The symbols move the states like this.
ld β nb
ld λ hs
ld γ rr
ld η zp
ld ρ bs
ld σ cn
qm β rd
qm λ mb
qm γ tl
qm η nf
qm ρ zt
qm σ nq
gs β jz
gs λ qd
gs γ bg
gs η fg
gs ρ zc
gs σ nm
lp β dj
lp λ nr
lp γ hj
lp η pb
lp ρ rg
lp σ hq
cc β lg
cc λ sd
cc γ br
cc η bt
cc ρ tl
cc σ fd
qc β sf
qc λ pr
qc γ gd
qc η lj
qc ρ gt
qc σ ch
nq β zd
nq λ bn
nq γ sd
nq η qm
nq ρ mb
nq σ zf
sl β fb
sl λ md
sl γ gg
sl η jq
sl ρ qt
sl σ ql
lj β lh
lj λ gt
lj γ ng
lj η hd
lj ρ qb
lj σ qc
sn β nc
sn λ fh
sn γ qr
sn η tp
sn ρ jz
sn σ dd
dr β ds
dr λ ng
dr γ qn
dr η nh
dr ρ sf
dr σ pg
tj β gd
tj λ lj
tj γ dr
tj η ch
tj ρ hd
tj σ lh
dd β sm
dd λ bg
dd γ fl
dd η sn
dd ρ fh
dd σ tg
rf β pb
rf λ th
rf γ hq
rf η lq
rf ρ zh
rf σ rg
sz β fg
sz λ rm
sz γ nm
sz η nz
sz ρ lt
sz σ zc
hp β bp
hp λ hg
hp γ sz
hp η dn
hp ρ ds
hp σ rt
qd β nm
qd λ nz
qd γ gz
qd η zc
qd ρ bp
qd σ dg
pb β gq
pb λ rg
pb γ gf
pb η hf
pb ρ rf
pb σ lp
br β cj
br λ zj
br γ nj
br η td
br ρ zb
br σ gl
gt β qc
gt λ mz
gt γ tj
gt η qb
gt ρ rr
gt σ pr
bt β zj
bt λ tl
bt γ td
bt η jd
bt ρ zd
bt σ cc
tg β qr
tg λ tp
tg γ mj
tg η dd
tg ρ bg
tg σ mn
gh β tc
gh λ jf
gh γ bs
gh η ns
gh ρ cj
gh σ fj
zm β zh
zm λ qr
zm γ bf
zm η mj
zm ρ sm
zm σ fc
zh β rf
zh λ fc
zh γ nr
zh η jl
zh ρ zm
zh σ th
rm β zc
rm λ hp
rm γ dg
rm η lt
rm ρ dn
rm σ bp
zf β tl
zf λ nf
zf γ jd
zf η nq
zf ρ bn
zf σ tt
fz β gg
fz λ jq
fz γ hm
fz η ql
fz ρ pz
fz σ qz
nh β dt
nh λ sf
nh γ hg
nh η gd
nh ρ lh
nh σ dr
qp β tb
qp λ lm
qp γ bz
qp η cf
qp ρ jp
qp σ ms
pz β fz
pz λ hl
pz γ fb
pz η md
pz ρ bz
pz σ jq
pr β ch
pr λ jh
pr γ lh
pr η gt
pr ρ mz
pr σ hd
nz β dg
nz λ lt
nz γ gs
nz η bp
nz ρ rt
nz σ sz
tc β sg
tc λ fj
tc γ ld
tc η rh
tc ρ gh
tc σ mr
gq β jp
gq λ lp
gq γ sj
gq η gj
gq ρ pb
gq σ dj
mt β bn
mt λ fb
mt γ qm
mt η gg
mt ρ qz
mt σ hm
bf β nr
bf λ jl
bf γ pb
bf η th
bf ρ hr
bf σ lq
gz β tp
gz λ gs
gz γ dd
gz η ll
gz ρ fg
gz σ jz
mc β qn
mc λ nh
mc γ hp
mc η pg
mc ρ gd
mc σ dt
mz β pr
mz λ nb
mz γ lj
mz η rr
mz ρ pp
mz σ jh
nb β jh
nb λ cn
nb γ gt
nb η pp
nb ρ ld
nb σ gb
qt β sl
qt λ hz
qt γ fz
qt η hl
qt ρ tb
qt σ md
dg β ll
dg λ sz
dg γ jz
dg η qd
dg ρ nz
dg σ fg
hr β bf
hr λ mj
hr γ rf
hr η fc
hr ρ fl
hr σ jl
lg β rc
lg λ fd
lg γ cj
lg η zj
lg ρ cc
lg σ td
lm β ms
lm λ gf
lm γ ht
lm η jp
lm ρ dj
lm σ sj
zp β pp
zp λ bs
zp γ gb
zp η sg
zp ρ mr
zp σ ld
tt β sd
tt λ qm
tt γ bt
tt η zf
tt ρ nf
tt σ rd
jh β hd
jh λ gb
jh γ qc
jh η mz
jh ρ nb
jh σ qb
zb β br
zb λ bt
zb γ rc
zb η fd
zb ρ jd
zb σ zj
tb β qt
tb λ ms
tb γ pz
tb η ht
tb ρ qp
tb σ hz
bn β zf
bn λ hm
bn γ rd
bn η mb
bn ρ mt
bn σ nf
sd β fd
sd λ rd
sd γ zj
sd η tl
sd ρ tt
sd σ jd
ll β bg
ll λ fg
ll γ sn
ll η nm
ll ρ dg
ll σ gz
sq β bz
sq λ cf
sq γ qt
sq η ms
sq ρ sj
sq σ ht
ns β rh
ns λ cj
ns γ mr
ns η nj
ns ρ ml
ns σ gh
sj β sq
sj λ hj
sj γ tb
sj η lm
sj ρ gf
sj σ cf
tp β mn
tp λ jz
tp γ sm
tp η bg
tp ρ gz
tp σ sn
qb β lj
qb λ rr
qb γ ch
qb η jh
qb ρ gb
qb σ gt
gd β mc
gd λ lh
gd γ ds
gd η ng
gd ρ tj
gd σ nh
cj β gh
cj λ gl
cj γ pm
cj η ml
cj ρ br
cj σ jf
zt β qm
zt λ gg
zt γ zf
zt η hm
zt ρ pf
zt σ mb
fb β hm
fb λ ql
fb γ mb
fb η qz
fb ρ sl
fb σ pf
tl β cc
tl λ tt
tl γ zb
tl η zd
tl ρ zf
tl σ sd
rt β nz
rt λ qn
rt γ zc
rt η hp
rt ρ hg
rt σ lt
jq β qz
jq λ qt
jq γ pf
jq η pz
jq ρ hl
jq σ sl
ch β ng
ch λ hd
ch γ nh
ch η qc
ch ρ pr
ch σ tj
rd β jd
rd λ nq
rd γ cc
rd η tt
rd ρ qm
rd σ zd
gj β hj
gj λ pb
gj γ lm
gj η hq
gj ρ hf
gj σ gq
gg β mb
gg λ qz
gg γ nf
gg η pf
gg ρ fz
gg σ mt
rc β nj
rc λ td
rc γ gh
rc η gl
rc ρ lg
rc σ ml
mr β zp
mr λ pm
mr γ cn
mr η tc
mr ρ fj
mr σ bs
pm β bs
pm λ ns
pm γ sg
pm η fj
pm ρ nj
pm σ rh
nf β tt
nf λ zt
nf γ zd
nf η bn
nf ρ hm
nf σ qm
td β ml
td λ zb
td γ jf
td η lg
td ρ fd
td σ br
zd β bt
zd λ zf
zd γ fd
zd η rd
zd ρ nq
zd σ tl
jz β sn
jz λ nm
jz γ tg
jz η gz
jz ρ gs
jz σ fh
gl β jf
gl λ lg
gl γ ns
gl η br
gl ρ zj
gl σ rc
ms β hz
ms λ sj
ms γ hl
ms η qp
ms ρ lm
ms σ sq
lt β sz
lt λ dn
lt γ qd
lt η rt
lt ρ qn
lt σ rm
bp β qd
bp λ rt
bp γ fg
bp η rm
bp ρ hp
bp σ nz
dt β dn
dt λ dr
dt γ rt
dt η mc
dt ρ nh
dt σ ds
jp β qp
jp λ dj
jp γ sq
jp η hj
jp ρ gq
jp σ lm
qn β lt
qn λ dt
qn γ bp
qn η hg
qn ρ mc
qn σ dn
nj β pm
nj λ ml
nj γ tc
nj η jf
nj ρ rc
nj σ ns
cn β gb
cn λ sg
cn γ mz
cn η ld
cn ρ hs
cn σ mf
hj β cf
hj λ gq
hj γ ms
hj η gf
hj ρ gj
hj σ jp
zc β gs
zc λ bp
zc γ ll
zc η sz
zc ρ rm
zc σ qd
fd β td
fd λ jd
fd γ gl
fd η cc
fd ρ sd
fd σ zb
hg β rt
hg λ mc
hg γ rm
hg η ds
hg ρ pg
hg σ qn
hq β gf
hq λ hf
hq γ jp
hq η lp
hq ρ nr
hq σ gj
sg β mf
sg λ mr
sg γ nb
sg η hs
sg ρ tc
sg σ zp
dj β lm
dj λ hq
dj γ cf
dj η gq
dj ρ lp
dj σ gf
nc β mj
nc λ dd
nc γ fc
nc η mn
nc ρ sn
nc σ sm
pp β mz
pp λ ld
pp γ qb
pp η mf
pp ρ zp
pp σ nb
mn β fl
mn λ sn
mn γ zm
mn η tg
mn ρ tp
mn σ nc
hl β jq
hl λ tb
hl γ ql
hl η bz
hl ρ ht
hl σ qt
bz β pz
bz λ ht
bz γ sl
bz η hz
bz ρ sq
bz σ hl
hm β nf
hm λ pf
hm γ nq
hm η mt
hm ρ fb
hm σ zt
fh β dd
fh λ ll
fh γ mn
fh η jz
fh ρ nm
fh σ bg
qr β fc
qr λ mn
qr γ jl
qr η sm
qr ρ tg
qr σ fl
pf β zt
pf λ fz
pf γ bn
pf η fb
pf ρ ql
pf σ gg
gf β sj
gf λ gj
gf γ qp
gf η dj
gf ρ hq
gf σ hj
jd β zb
jd λ zd
jd γ lg
jd η sd
jd ρ rd
jd σ bt
ht β hl
ht λ qp
ht γ md
ht η sq
ht ρ cf
ht σ tb
ql β pf
ql λ pz
ql γ mt
ql η sl
ql ρ md
ql σ fz
bg β tg
bg λ gz
bg γ nc
bg η fh
bg ρ ll
bg σ tp
hz β md
hz λ sq
hz γ jq
hz η tb
hz ρ ms
hz σ bz
md β ql
md λ bz
md γ qz
md η qt
md ρ hz
md σ pz
jl β lq
jl λ zm
jl γ rg
jl η hr
jl ρ mj
jl σ zh
lh β nh
lh λ qc
lh γ pg
lh η tj
lh ρ lj
lh σ sf
rh β hs
rh λ gh
rh γ zp
rh η pm
rh ρ ns
rh σ tc
cf β ht
cf λ jp
cf γ hz
cf η sj
cf ρ hj
cf σ qp
fl β hr
fl λ nc
fl γ zh
fl η qr
fl ρ mn
fl σ mj
hd β tj
hd λ qb
hd γ sf
hd η pr
hd ρ jh
hd σ lj
gb β qb
gb λ mf
gb γ pr
gb η nb
gb ρ cn
gb σ rr
hf β gj
hf λ rf
hf γ dj
hf η nr
hf ρ lq
hf σ pb
ml β ns
ml λ br
ml γ fj
ml η rc
ml ρ td
ml σ cj
rr β gt
rr λ pp
rr γ hd
rr η gb
rr ρ mf
rr σ mz
pg β hg
pg λ gd
pg γ dn
pg η dr
pg ρ ng
pg σ mc
lq β hf
lq λ zh
lq γ lp
lq η bf
lq ρ jl
lq σ rf
jf β fj
jf λ rc
jf γ rh
jf η cj
jf ρ gl
jf σ nj
ds β hp
ds λ pg
ds γ lt
ds η dt
ds ρ dr
ds σ hg
sf β dr
sf λ ch
sf γ mc
sf η lh
sf ρ qc
sf σ ng
th β rg
th λ hr
th γ hf
th η zh
th ρ fc
th σ bf
qz β mt
qz λ sl
qz γ zt
qz η fz
qz ρ jq
qz σ fb
sm β zm
sm λ tg
sm γ hr
sm η nc
sm ρ dd
sm σ qr
ng β pg
ng λ tj
ng γ dt
ng η sf
ng ρ ch
ng σ gd
mb β nq
mb λ mt
mb γ tt
mb η zt
mb ρ gg
mb σ bn
nr β hq
nr λ lq
nr γ gq
nr η rg
nr ρ bf
nr σ hf
bs β ld
bs λ rh
bs γ mf
bs η mr
bs ρ pm
bs σ hs
hs β cn
hs λ tc
hs γ pp
hs η bs
hs ρ rh
hs σ sg
fg β gz
fg λ zc
fg γ fh
fg η dg
fg ρ sz
fg σ gs
fj β mr
fj λ nj
fj γ hs
fj η gh
fj ρ jf
fj σ pm
nm β fh
nm λ dg
nm γ tp
nm η gs
nm ρ qd
nm σ ll
rg β lp
rg λ bf
rg γ gj
rg η rf
rg ρ th
rg σ nr
zj β gl
zj λ cc
zj γ ml
zj η zb
zj ρ bt
zj σ lg
mj β jl
mj λ sm
mj γ th
mj η fl
mj ρ nc
mj σ zm
fc β th
fc λ fl
fc γ lq
fc η zm
fc ρ qr
fc σ hr
dn β rm
dn λ ds
dn γ nz
dn η qn
dn ρ dt
dn σ hp
mf β rr
mf λ zp
mf γ jh
mf η cn
mf ρ sg
mf σ pp

The rows follow the links: the fewer symbols apart two states are, the more alike their rows tend to be.

Each row is also shifted at random along 10 hidden directions that mean nothing.

Rows with their states:
-122,-27,25,-52,24,3,-69,4,-9,-18,0,19,-163,35,2,-49,-57,11,-27,-34,-1,79,117,-31,-9,-52,-7,134,95,69,-9,-26,10,-5,-13,68,-84,-32,43,0,34,50; state zp
-35,-83,73,97,80,-62,-37,4,91,81,-59,37,-92,12,-76,34,62,8,61,6,-8,47,153,107,-115,-34,-6,68,-75,81,50,39,-9,26,21,19,17,-78,103,-42,-50,-14; state rr
-82,24,27,145,198,-54,-37,-42,-15,76,-52,20,-143,-89,-32,-33,-122,79,34,29,-122,-194,-88,36,-3,-91,-59,140,-137,3,-29,-62,19,-37,-1,15,111,-92,-22,-52,-73,-1; state fj
-96,-118,-47,-17,-30,10,18,-26,134,-25,-88,-54,163,32,-26,4,67,-95,14,-15,-39,96,144,40,-18,76,20,-137,41,-47,68,176,-119,95,-19,37,-35,14,95,-89,7,-21; state lp
22,-25,-36,-135,-69,82,-14,16,7,-13,48,-77,51,-50,28,-46,-88,-54,25,-12,20,42,61,-70,10,46,-54,31,20,-5,-29,55,44,57,64,116,-90,2,33,-16,114,66; state rm
-36,25,38,200,142,-110,-29,-84,-77,109,-110,45,-28,57,75,48,-6,-4,-60,18,-142,-112,-157,23,16,-93,-7,42,-114,-36,-122,-38,32,112,18,-2,126,-65,81,87,-29,32; state gl
-38,39,74,52,22,-2,41,-41,94,5,-84,37,-111,-16,-5,-39,-63,37,2,-18,-126,-39,64,-36,-11,-1,-55,10,29,-15,-65,-4,48,52,69,41,-38,-47,85,10,-43,-23; state qc
-37,27,90,163,190,9,-48,-2,-45,152,0,51,16,-57,20,-111,-2,183,-28,-15,-32,-41,69,155,-18,-45,49,114,22,85,18,-32,22,-38,-21,5,88,-33,43,-72,-85,-8; state bn
88,57,-16,-147,-123,34,-14,28,34,12,135,-44,-83,-35,-84,-15,-12,29,43,46,27,32,124,-57,62,40,-108,26,144,33,61,-128,-4,8,-21,104,-144,26,-83,24,74,49; state fg
-86,-28,-97,-48,-1,84,-54,36,-117,-164,-68,-44,16,54,154,-58,-15,-50,-110,-69,-21,5,-110,-121,11,-54,119,82,7,-47,-175,50,85,-25,31,-37,18,5,9,34,109,-35; state ns
31,59,62,-46,13,82,27,-17,-85,-25,87,28,-125,-46,9,-108,-86,66,-40,-51,42,-62,-38,20,-5,11,-13,53,30,31,44,-42,11,-81,1,-66,50,-17,-47,-13,-49,52; state nf
-14,-48,-8,-113,-113,56,45,-46,24,-113,-2,-70,-49,57,-53,19,5,-59,-74,-106,-16,-33,-88,-96,45,40,5,-54,14,-66,-27,-26,-67,41,13,-42,-36,-47,-7,44,-2,32; state lg
99,134,28,-36,19,9,-82,11,99,72,129,-42,-42,134,32,70,222,-2,-75,-92,-12,212,20,-8,51,0,-33,100,256,14,-153,-166,47,76,-4,-20,-178,-20,-15,25,-3,-176; state ld
-192,72,13,-131,-76,72,78,-43,-40,-120,28,-13,-57,115,31,-10,38,-130,-105,-20,-10,28,-67,-94,-6,7,-3,-87,51,-77,-12,36,-13,-5,-16,-85,18,15,-10,117,-19,-9; state tl
8,14,15,29,71,-34,-31,70,-104,97,91,70,48,-84,66,-3,-75,44,87,79,177,25,5,86,-64,-21,31,45,-93,103,75,26,73,-95,11,13,52,74,-13,-27,10,50; state mn
-2,-127,-78,186,41,-73,-16,-35,-32,-118,-182,38,-132,-14,60,-35,-65,128,-16,-41,-84,-174,-81,-23,114,16,125,-97,-27,10,-43,-73,-67,69,16,-60,60,19,19,-90,30,41; state dj
85,100,91,-81,23,93,77,-59,42,66,95,-33,118,-87,-60,-52,-101,-17,-17,-70,-31,-42,-76,32,-22,39,-119,43,-9,-67,25,73,-13,-67,-7,-7,28,-56,-33,-23,-127,-10; state zf
242,98,115,52,-71,-130,21,-92,38,170,-32,33,106,24,-136,152,-39,-26,-14,55,-172,-64,-63,-3,39,-68,-170,78,-25,-79,-45,-85,1,46,-80,154,-20,-97,-24,199,-75,58; state bs
53,4,106,5,43,40,37,-54,138,158,-2,-37,145,-29,-141,-40,41,-8,1,-27,-108,40,151,122,-58,12,-116,18,29,-26,100,114,-85,24,-54,65,1,-102,62,-45,-125,-3; state tt
141,126,67,-15,10,-63,13,-116,58,71,60,51,55,23,99,89,-128,-145,42,15,-40,90,-12,35,-11,67,-169,51,84,-47,-66,84,48,137,22,106,-56,20,56,28,3,1; state dd
182,-52,-81,26,-38,-41,-113,52,-312,13,-40,77,-46,104,160,-108,18,40,-100,67,42,103,66,-20,45,-93,71,86,82,100,12,16,33,-8,-105,46,-6,81,7,88,174,212; state bz
112,-13,-13,-48,-32,-3,-40,-7,24,43,57,-38,-243,39,16,-42,35,15,2,-30,-4,64,83,-50,53,48,-96,-2,105,69,-21,-102,-3,156,73,32,-141,-19,55,-26,87,83; state dn
39,10,0,24,19,-55,-9,-31,-17,-38,-2,71,-78,-2,91,38,-96,-46,57,29,53,26,-11,21,-27,30,-13,13,-11,29,2,49,37,29,42,2,10,55,20,-28,26,15; state tg
8,-6,30,19,107,61,-35,72,-155,170,-19,-9,263,-84,52,-136,-71,110,-77,-40,38,45,-64,22,2,-99,75,76,-59,37,-7,101,47,-147,-35,42,17,4,45,-15,-43,60; state sd
-64,87,-24,-141,-1,75,58,31,-140,-23,130,22,-16,-19,125,-76,-77,-110,25,73,155,73,-34,-24,-68,29,-52,-65,-45,12,85,141,60,-76,23,-67,45,105,-24,7,37,62; state th
-70,-51,47,-52,-114,71,16,51,-172,16,-77,33,122,18,-6,-133,-52,101,-132,8,-5,16,99,-65,37,-75,108,-3,63,50,46,14,0,-79,-70,103,-16,22,49,152,36,186; state zd
-67,-88,-56,-55,44,107,-43,86,-25,-54,12,-74,-84,-11,-9,-145,77,132,-75,-149,77,56,-3,-33,51,-5,130,1,73,71,2,-54,-52,-96,3,-114,-77,-9,-7,-141,-11,-29; state cc
-38,-77,32,180,81,-39,-63,-24,-75,13,-142,101,-27,105,113,-65,79,45,-88,-4,-73,59,152,107,-48,-48,116,60,71,67,-35,61,5,84,-26,-1,67,-4,130,15,24,32; state zt
32,-9,-23,-89,42,39,2,-106,72,-126,30,-15,-38,-5,27,5,-121,-143,16,-109,2,39,-56,30,-29,77,-74,71,52,-72,6,152,-72,1,-31,-39,2,-24,-22,-133,-40,-40; state sl
89,-5,-18,50,12,-64,-67,7,18,-58,-54,35,-180,122,58,65,121,-3,-51,-70,-14,89,-25,-35,9,-37,47,57,76,23,-121,-87,30,33,9,-73,-78,-20,15,15,21,-79; state cn
9,-122,-44,58,91,43,-41,146,-74,55,-47,-40,75,-78,-60,-118,101,210,-26,-76,107,-13,-45,28,16,-76,184,-6,-101,96,59,-29,-37,-212,-35,-127,23,-6,-36,-129,-70,-31; state jd
-28,-2,-8,-12,23,-17,-28,69,25,141,31,-51,61,32,7,30,153,-20,8,21,59,141,37,-6,-22,-20,-7,-56,-15,43,-11,-1,29,46,38,8,-81,11,75,6,26,-32; state dt
109,-91,6,3,-81,-30,-18,-57,40,-14,-129,-23,-13,81,-74,19,33,-84,-38,-1,-158,-2,110,-26,-25,-30,-71,54,-2,-48,-15,64,-47,110,-36,104,-17,-105,67,86,48,90; state gh
-53,37,-105,-44,86,58,17,-39,6,-126,80,-66,-6,-50,55,-6,-55,-98,47,-19,30,-94,-164,15,-19,59,-28,-3,-74,-88,-15,75,-17,-38,12,-122,113,12,-110,-133,-6,-94; state ms

From each start, follow one symbol. Which state do you reach?
Answer with the state's name.
-155,10,31,-168,-125,105,125,-28,49,-150,51,-38,-70,26,-122,-13,11,-87,-28,-31,20,-56,-7,-59,-37,44,-26,-108,-8,-67,111,21,-88,-76,-28,-94,36,-26,-73,48,-82,2
η: tt
107,-27,23,53,-50,-52,-14,-42,120,23,-121,-22,86,32,-124,79,43,-7,-19,-20,-180,-35,42,-17,26,-36,-51,58,23,-78,-57,-26,-40,45,-54,101,-42,-97,11,54,-32,-37
η: rh
-27,-56,-37,80,96,-3,-61,-6,-20,7,-69,-38,-62,37,32,-23,65,-3,-40,-34,-78,-29,-19,7,-20,-51,26,74,-49,-2,-81,6,10,56,16,-27,46,-73,46,-30,28,-24
γ: rh
107,-10,8,125,47,-132,-82,15,-121,96,-63,126,-88,2,94,-23,-94,95,17,85,1,35,66,26,40,-62,7,70,37,108,-8,-49,52,32,-27,113,-40,59,48,27,77,121
σ: tp
-109,-33,-20,35,62,25,-6,43,16,-54,-136,20,-127,-1,84,-102,-24,51,-26,-41,-54,40,48,-86,-2,-26,54,-14,26,31,-83,44,63,2,64,-19,-67,9,101,-55,29,-30
β: dr
76,-73,-43,-40,-10,25,9,-71,6,-54,26,-45,-99,-39,-28,-62,-92,-27,38,-22,-14,-82,28,29,22,76,-84,-9,-7,-5,83,43,-100,75,-4,9,29,-28,-15,-102,35,110
β: ms
13,81,-7,-82,-75,0,33,-51,-68,-27,104,1,10,-6,-54,32,-74,-59,2,70,-4,-92,-60,-8,39,14,-84,0,10,-56,77,-42,-46,-35,-87,23,59,19,-130,83,0,71
β: md
138,-81,-100,122,-100,-76,-7,16,-105,-107,-89,28,-49,66,-4,55,116,66,-26,61,-21,-147,-82,-18,76,-12,118,-114,-66,-10,7,-121,-51,22,-47,-98,105,39,-95,68,68,44
σ: qp
-68,132,106,22,42,20,36,-86,-38,53,77,50,36,44,41,15,-6,-42,-57,20,-36,-16,-27,77,-40,-2,-42,46,42,-31,-13,2,28,34,-16,-8,96,-12,10,102,-65,-11
σ: bn
157,-72,-59,103,122,10,-61,45,-62,-9,-33,-45,-107,-80,2,-57,-4,151,-10,-113,0,-145,-201,-9,58,-41,71,82,-119,27,-96,-105,13,-62,42,-126,50,-67,-60,-128,-22,-31
σ: cj
23,-53,30,67,38,-52,-59,7,44,2,-91,30,-23,39,4,40,15,20,-15,-56,-31,62,41,7,-18,-46,50,96,21,28,-75,2,22,8,6,32,-47,-45,62,-11,-10,-43
σ: pp
171,-146,11,69,-61,-8,15,-33,-98,-171,-144,86,-153,-17,12,-76,-158,90,-33,-87,-13,-125,-26,-3,7,8,94,34,-43,32,24,27,-45,-47,-11,-45,70,-25,8,-31,-1,138
β: nf
-176,-27,-97,-2,35,-37,-29,52,16,-87,-22,13,-106,-4,25,25,19,-50,83,94,37,1,47,-19,-45,-24,27,-19,-62,16,41,23,10,-32,5,-23,19,44,-33,-49,55,-53
ρ: zc
173,78,-16,54,59,-8,-65,-3,-50,183,130,-43,120,18,31,-5,141,35,-22,33,-1,50,3,103,54,11,-57,31,75,15,-12,-80,0,97,-31,13,1,13,-35,-2,36,-6
ρ: gf
-115,-10,18,11,45,18,-22,16,-50,84,45,-51,61,12,-42,14,63,23,-45,-14,18,-32,-65,20,-3,-51,36,21,-75,8,-6,-59,-10,-6,-1,-11,48,-46,6,42,-27,10
γ: nj
147,61,76,30,57,-54,-42,-42,-207,124,79,95,2,9,92,-26,-128,21,-46,17,61,32,-62,80,1,-56,-33,140,10,65,29,7,29,-30,-58,50,53,19,3,76,-3,165
λ: sl
193,15,-23,56,78,-80,-48,-60,-26,48,15,29,-43,60,36,37,37,-71,2,-4,-17,62,-40,92,-14,0,-84,68,19,-6,16,55,-48,31,-83,-46,20,-7,-24,-53,-25,-6
λ: hl
-109,43,58,38,88,27,-26,25,115,41,39,-6,-49,11,-6,17,116,31,16,-39,19,73,82,64,-67,2,20,70,46,41,-55,-49,54,15,63,-31,-20,-35,47,-45,-43,-154
σ: qb
91,11,33,-41,-26,88,16,-9,72,-4,23,-40,90,42,-30,-37,140,-15,-55,-78,-23,90,79,51,-33,47,5,9,102,-27,2,64,-31,12,-21,-50,-21,-35,16,-22,-49,-72
ρ: zt
